The rows lie along a hidden order. The number after each row says roughly how far along it the row is, from 0 to 12. A new part has a new order.
[  0   1  -5  -7  -1   9 -13   4  -4   4   0  23 -16  35   4   0] => 7
[ -6   4  19   9   3   8  -4  -9  -5  -7   6 -12  -6  -9   4  -3] => 0
[  3  22  -8  12  -4 -10  17  -4   2  -2   3 -27  16 -38  -5   2] => 2
[  6  13 -10  -1  -4   5 -10   4 -11   3   3  25 -13  29   3  -2] => 8
[  3 -15  -2  -2  -3  -3  -4   0   8   6  -9  18   2  11  -2   3] => 11
[  7  -2 -15  -4  -2  -1   7  -7   0   1  -3  22   6  -1  -3  -2] => 12
[ -2  12  -6  19  -5  -6   6   0   3   1   4 -20   1   6   0  -2] => 3
[  3  37  -5   7  -3   9  -6   0 -12  -3   9  15 -14  19   6  -5] => 4
[  0 -13   9   5   1   6  -7  -2  -8  -6   1  25 -11  29   5  -5] => 4
[-5  0  7 18 -2  2  1 -1 -2 -6  5 -6 -5 15  4 -3] => 3
